Below are the code and all the weights of a small trained network. Each question names an input and a target symbol and asks about switching units off, where a switched-off unit gives its printed mean instead of its output.

import numpy as np


def w(rows, s, z=0):
    codes = np.array(rows[::2]) - 128.0
    scale = np.full(codes.shape[1], s)
    scale[-1] = z or s
    return codes * scale


def f(y):
    return y / 2 * (1 + np.tanh(0.7978845608 * (y + 0.044715 * y**3)))


def softmax(a):
    e = np.exp(a - a.max(-1, keepdims=True))
    return e / e.sum(-1, keepdims=True)


def log_softmax(a):
    a = a - a.max(-1, keepdims=True)
    return a - np.log(np.exp(a).sum(-1, keepdims=True))


def net(x, mask):
    ids = ['ΓΛΞΣΩβεζητφψ'.index(c) for c in x.split()]
    T = len(ids)
    res = E[ids] + P[:T]
    r = res
    for j in range(2):
        rows = slice(4 * j, 4 * j + 4)
        q, k, v = (r @ M[0][rows].T for M in (Q, K, V))
        z = softmax(np.where(np.tri(T) > 0, q @ k.T / 4**0.5, -1e9)) @ v
        o = O[0][rows]
        res = res + np.where(mask[j], z, o[:, -1]) @ o[:, :-1]
    y = f(res @ A[0][:, :-1].T + A[0][:, -1])
    res = res + np.where(mask[2:10], y, B[0][:, -1]) @ B[0][:, :-1]
    return log_softmax(res[-1] @ U[:, :-1].T + U[:, -1])


Q, K, V, O, A, B = {}, {}, {}, {}, {}, {}
E = w([
[40,68,121,160],'Γ',
[98,222,164,83],'Λ',
[145,141,113,99],'Ξ',
[178,208,71,77],'Σ',
[203,111,88,52],'Ω',
[142,112,110,146],'β',
[147,108,125,128],'ε',
[149,105,149,52],'ζ',
[147,113,122,130],'η',
[138,113,123,90],'τ',
[197,133,129,159],'φ',
[131,254,118,102],'ψ',
],0.019)
P = w([
[2,128,94,188],'0',
[85,75,137,159],'1',
[110,138,141,145],'2',
[156,146,161,136],'3',
[180,178,183,108],'4',
[175,162,183,113],'5',
[212,113,194,229],'6',
],0.007)
Q[0] = w([
[122,172,90,9],'h0',
[139,120,103,77],'h0',
[199,153,133,155],'h0',
[49,119,83,144],'h0',
[113,119,70,114],'h1',
[139,113,200,111],'h1',
[159,110,138,110],'h1',
[152,122,117,145],'h1',
],0.016)
K[0] = w([
[189,131,156,253],'h0',
[168,107,178,197],'h0',
[186,186,152,39],'h0',
[51,94,39,182],'h0',
[125,44,79,142],'h1',
[85,95,203,115],'h1',
[169,99,183,62],'h1',
[124,138,101,67],'h1',
],0.013)
V[0] = w([
[196,31,84,23],'h0',
[137,120,67,24],'h0',
[120,174,102,29],'h0',
[209,144,1,177],'h0',
[191,15,102,142],'h1',
[142,178,110,151],'h1',
[180,42,163,158],'h1',
[195,177,32,73],'h1',
],0.0089)
O[0] = w([
[182,79,127,62,156],'h0',
[83,91,68,62,159],'h0',
[73,224,95,41,166],'h0',
[109,51,2,222,246],'h0',
[217,47,111,126,106],'h1',
[41,89,42,149,165],'h1',
[107,184,141,160,93],'h1',
[76,71,106,156,254],'h1',
],0.008,0.005)
A[0] = w([
[178,164,102,107,189],'n0',
[125,187,198,173,113],'n1',
[24,107,1,29,242],'n2',
[179,66,170,40,254],'n3',
[129,201,97,130,122],'n4',
[212,172,118,136,210],'n5',
[186,178,180,72,152],'n6',
[76,22,142,119,123],'n7',
],0.0081,0.004)
B[0] = w([
[44,29,134,138,154],'n0',
[138,54,100,82,137],'n1',
[168,77,179,120,252],'n2',
[196,254,80,201,178],'n3',
[94,158,56,170,143],'n4',
[75,50,161,10,163],'n5',
[102,143,169,204,143],'n6',
[159,134,116,115,148],'n7',
],0.0081,0.012)
U = w([
[200,123,73,75,15],'Γ',
[54,148,147,67,201],'Λ',
[87,170,26,140,97],'Ξ',
[124,48,151,172,118],'Σ',
[72,63,46,50,148],'Ω',
[108,64,232,144,138],'β',
[111,94,148,105,40],'ε',
[140,163,115,97,148],'ζ',
[134,119,121,145,7],'η',
[195,200,147,129,183],'τ',
[130,138,62,254,254],'φ',
[112,139,97,164,37],'ψ',
],0.0081,0.0047)

Each question gives the input, a string of symbols that net reads in full, and the target symbol t.
The units are the heads (4 rows each of Q, K, V and O) and the neurons (one row each of A and B). Each row of codes is followed by its name. A weight is (code - 128) times the scale printed after its matrix; where a second scale follows, it is the last column's (O, A, B and U).
mask holds one flag per unit, heads first, then neurons. A switched-off unit (its flag False) gives its mean, the last column of its rows in O or B, instead of its output. The means were averaged over made-up inputs and are rounded, as every weight is.
A unit's drop is (log p(t) with every unit on - log p(t) with that unit switched off) / (log p(t) with every unit on - log p(t) with every unit switched off).
The circuit of an input: a set's keep is (log p(t) with only the set's units on - log p(t) with every unit switched off) / (log p(t) with every unit on - log p(t) with every unit switched off). Starting from all 10 units, units are removed one at a time, each time the one whose removal leaves the highest keep (on an exact tie, the one counted first), for as long as the keep stays at least 0.8.
circuit, biggest first: the units of the circuit, biggest drop first
unit that matters most: the unit with the biggest drop
k most important neurons: the k neurons with the biggest drops, biggest first
which heads matter: for each layer, one digit per head in row order, 1 if its drop is at least 0.15 and else 0, layers parted by /
drop when u is switched off: that unit's drop, to one decimal
input ψ Σ φ Λ φ, target Λ: circuit, biggest first -> [h0, h1]
input ζ Ξ ε φ φ Σ, target Ω: unit that matters most -> n5
input Σ η Σ φ ζ φ τ, target τ: which heads matter -> 10
input Σ τ Γ, target β: which heads matter -> 10
input β Ω φ, target Γ: circuit, biggest first -> [h0, n3, h1]
input φ ζ Λ, target φ: 3 most important neurons -> [n5, n2, n4]
input ε φ φ τ τ Λ β, target Λ: 2 most important neurons -> [n3, n2]
input ε φ Σ Ω, target φ: which heads matter -> 11
input Σ ζ φ Γ Λ β Ξ, target Λ: which heads matter -> 10
input Ω Ξ φ φ Σ, target Ω: 4 most important neurons -> [n5, n3, n0, n6]
input Ξ φ φ ζ β ε ζ, target τ: which heads matter -> 10
input φ φ ζ φ φ, target τ: 2 most important neurons -> [n3, n6]
input φ φ ζ Γ, target β: 3 most important neurons -> [n3, n4, n1]
input Ω Ω Σ Ω η, target Γ: 2 most important neurons -> [n3, n2]
input β Σ Ω Σ Σ ε Ξ, target Ω: most important neuron -> [n3]
input Σ Ω Σ Ω, target Γ: 2 most important neurons -> [n3, n2]
input Σ Σ τ β, target Ω: 2 most important neurons -> [n3, n6]
input ε Ω β β, target Γ: drop when h1 is switched off -> 0.1
input φ Σ Σ, target φ: drop when h1 is switched off -> 0.4
input Σ Λ Σ Ω Ω, target Γ: drop when n3 is switched off -> 1.1
